Below is a small trained network, with its code and all its weights. Each question gives an input and a class and asks what happens when units are switched off, that is, made to give their printed mean instead of their output.

import numpy as np


def w(rows, s, z=0):
    codes = np.array(rows[::2]) - 128.0
    scale = np.full(codes.shape[1], s)
    scale[-1] = z or s
    return codes * scale


def f(y):
    return y / 2 * (1 + np.tanh(0.7978845608 * (y + 0.044715 * y**3)))


def log_softmax(a):
    a = a - a.max(-1, keepdims=True)
    return a - np.log(np.exp(a).sum(-1, keepdims=True))


def net(x, mask):
    res = np.array(x, float).reshape(1, 7) / 4 @ E
    y = f(res @ A[0][:, :-1].T + A[0][:, -1])
    res = res + np.where(mask, y, B[0][:, -1]) @ B[0][:, :-1]
    return log_softmax(res[-1] @ U[:, :-1].T + U[:, -1])


A, B = {}, {}
E = w([
[91,92,208,173,35,124,213,111],'x0',
[187,113,237,153,157,207,93,196],'x1',
[12,157,157,150,141,137,140,101],'x2',
[175,103,195,160,205,127,157,26],'x3',
[167,172,91,153,175,86,215,175],'x4',
[158,187,104,171,204,214,178,165],'x5',
[47,81,137,255,91,213,159,133],'x6',
],0.011)
A[0] = w([
[95,171,183,115,172,130,151,126,61],'N0',
[224,198,125,48,126,115,172,176,211],'N1',
[140,119,163,20,104,97,5,95,169],'N2',
[148,139,74,126,182,152,87,110,170],'N3',
[183,61,216,150,90,132,130,51,204],'N4',
[189,62,106,114,98,98,88,171,167],'N5',
[157,107,180,181,110,220,85,163,198],'N6',
[117,138,47,137,81,167,107,136,104],'N7',
[79,99,104,109,64,122,104,131,129],'N8',
[146,160,120,96,128,113,167,144,99],'N9',
[94,145,107,106,174,166,137,133,156],'N10',
[120,122,188,135,147,212,116,166,76],'N11',
[103,154,149,116,124,112,93,126,19],'N12',
[143,112,179,114,149,136,124,119,4],'N13',
],0.015,0.0043)
B[0] = w([
[171,103,112,160,106,131,101,119,160],'N0',
[170,120,10,126,131,199,123,142,249],'N1',
[116,234,75,61,119,153,93,90,254],'N2',
[175,144,161,115,184,168,120,85,194],'N3',
[137,86,111,112,121,168,230,128,223],'N4',
[161,143,142,52,174,62,90,135,196],'N5',
[96,138,188,142,189,159,149,190,236],'N6',
[128,115,78,150,113,162,204,194,172],'N7',
[91,121,118,106,68,126,150,150,186],'N8',
[142,110,95,130,129,118,126,133,165],'N9',
[157,110,108,188,132,144,120,88,165],'N10',
[138,139,161,185,111,184,120,150,205],'N11',
[169,158,133,113,88,150,135,109,140],'N12',
[134,149,97,120,132,129,152,131,148],'N13',
],0.014,0.023)
U = w([
[143,73,37,149,89,98,175,105,166],'0',
[123,133,141,153,156,212,164,136,140],'1',
[192,210,68,99,215,112,56,56,198],'2',
[133,158,255,237,163,120,32,110,3],'3',
[146,11,230,118,159,56,208,32,104],'4',
[107,130,199,128,164,90,80,227,99],'5',
[19,183,118,86,37,58,119,64,79],'6',
],0.0097,0.0077)

Each question gives the input, the list of numbers given to net, and the class t.
The units are the neurons (one row each of A and B). Each row of codes is followed by its name. A weight is (code - 128) times the scale printed after its matrix; where a second scale follows, it is the last column's (A, B and U).
mask holds one flag per neuron, in row order. A switched-off neuron (its flag False) gives its mean, the last column of its row in B, instead of its output. The means were averaged over made-up inputs and are rounded, as every weight is.
A unit's drop is (log p(t) with every unit on - log p(t) with that unit switched off) / (log p(t) with every unit on - log p(t) with every unit switched off).
The circuit of an input: a set's keep is (log p(t) with only the set's units on - log p(t) with every unit switched off) / (log p(t) with every unit on - log p(t) with every unit switched off). Starting from the 12 units with the biggest drops (on a tie, the unit counted first), units are removed one at a time, each time the one whose removal leaves the highest keep (on an exact tie, the one counted first), for as long as the keep stays at least 0.8.
circuit, biggest first: the units of the circuit, biggest drop first
top k neurons: the k neurons with the biggest drops, biggest first
drop when u is switched off: that unit's drop, to one decimal
input [5,-3,-5,0,3,-6,3], class 4: circuit, biggest first	[N1 N2]
input [-1,-6,-1,-8,1,1,-3], class 0: circuit, biggest first	[N7]
input [8,-6,5,-1,8,-1,-1], class 6: top 2 neurons	[N1 N4]
input [2,1,6,-6,7,-1,4], class 0: top 4 neurons	[N6 N2 N3 N11]
input [-2,-7,-7,8,1,2,6], class 4: top 2 neurons	[N2 N1]
input [6,-6,4,1,-1,-3,5], class 0: top 2 neurons	[N2 N4]
input [4,-1,-5,-3,-1,2,1], class 0: circuit, biggest first	[N11 N3]
input [-7,-1,-1,5,2,-6,7], class 4: circuit, biggest first	[N2 N1]
input [2,-6,7,-4,-5,1,8], class 0: top 2 neurons	[N7 N2]
input [-4,-7,-4,-3,-7,7,4], class 1: top 2 neurons	[N3 N1]
input [8,2,6,-6,-1,2,-3], class 5: circuit, biggest first	[N1 N4]
input [-5,1,-4,6,7,-4,8], class 4: top 4 neurons	[N1 N2 N11 N7]
input [-8,-2,7,5,-8,6,8], class 3: top 2 neurons	[N1 N4]
input [0,-7,-3,0,5,0,1], class 0: circuit, biggest first	[N2]
input [3,-6,1,-2,5,8,-4], class 0: top 2 neurons	[N2 N5]
input [6,0,1,2,4,-8,0], class 4: drop when N2 is switched off	0.2
input [5,-7,-7,5,-7,-6,-6], class 6: drop when N1 is switched off	0.4
input [-1,7,-5,-2,6,-5,3], class 5: drop when N2 is switched off	0.2
input [3,-4,3,7,7,6,6], class 4: drop when N1 is switched off	0.5
input [8,-5,-3,8,-7,-6,6], class 4: circuit, biggest first	[N1]
input [6,-1,1,1,4,1,2], class 4: circuit, biggest first	[N1 N2]
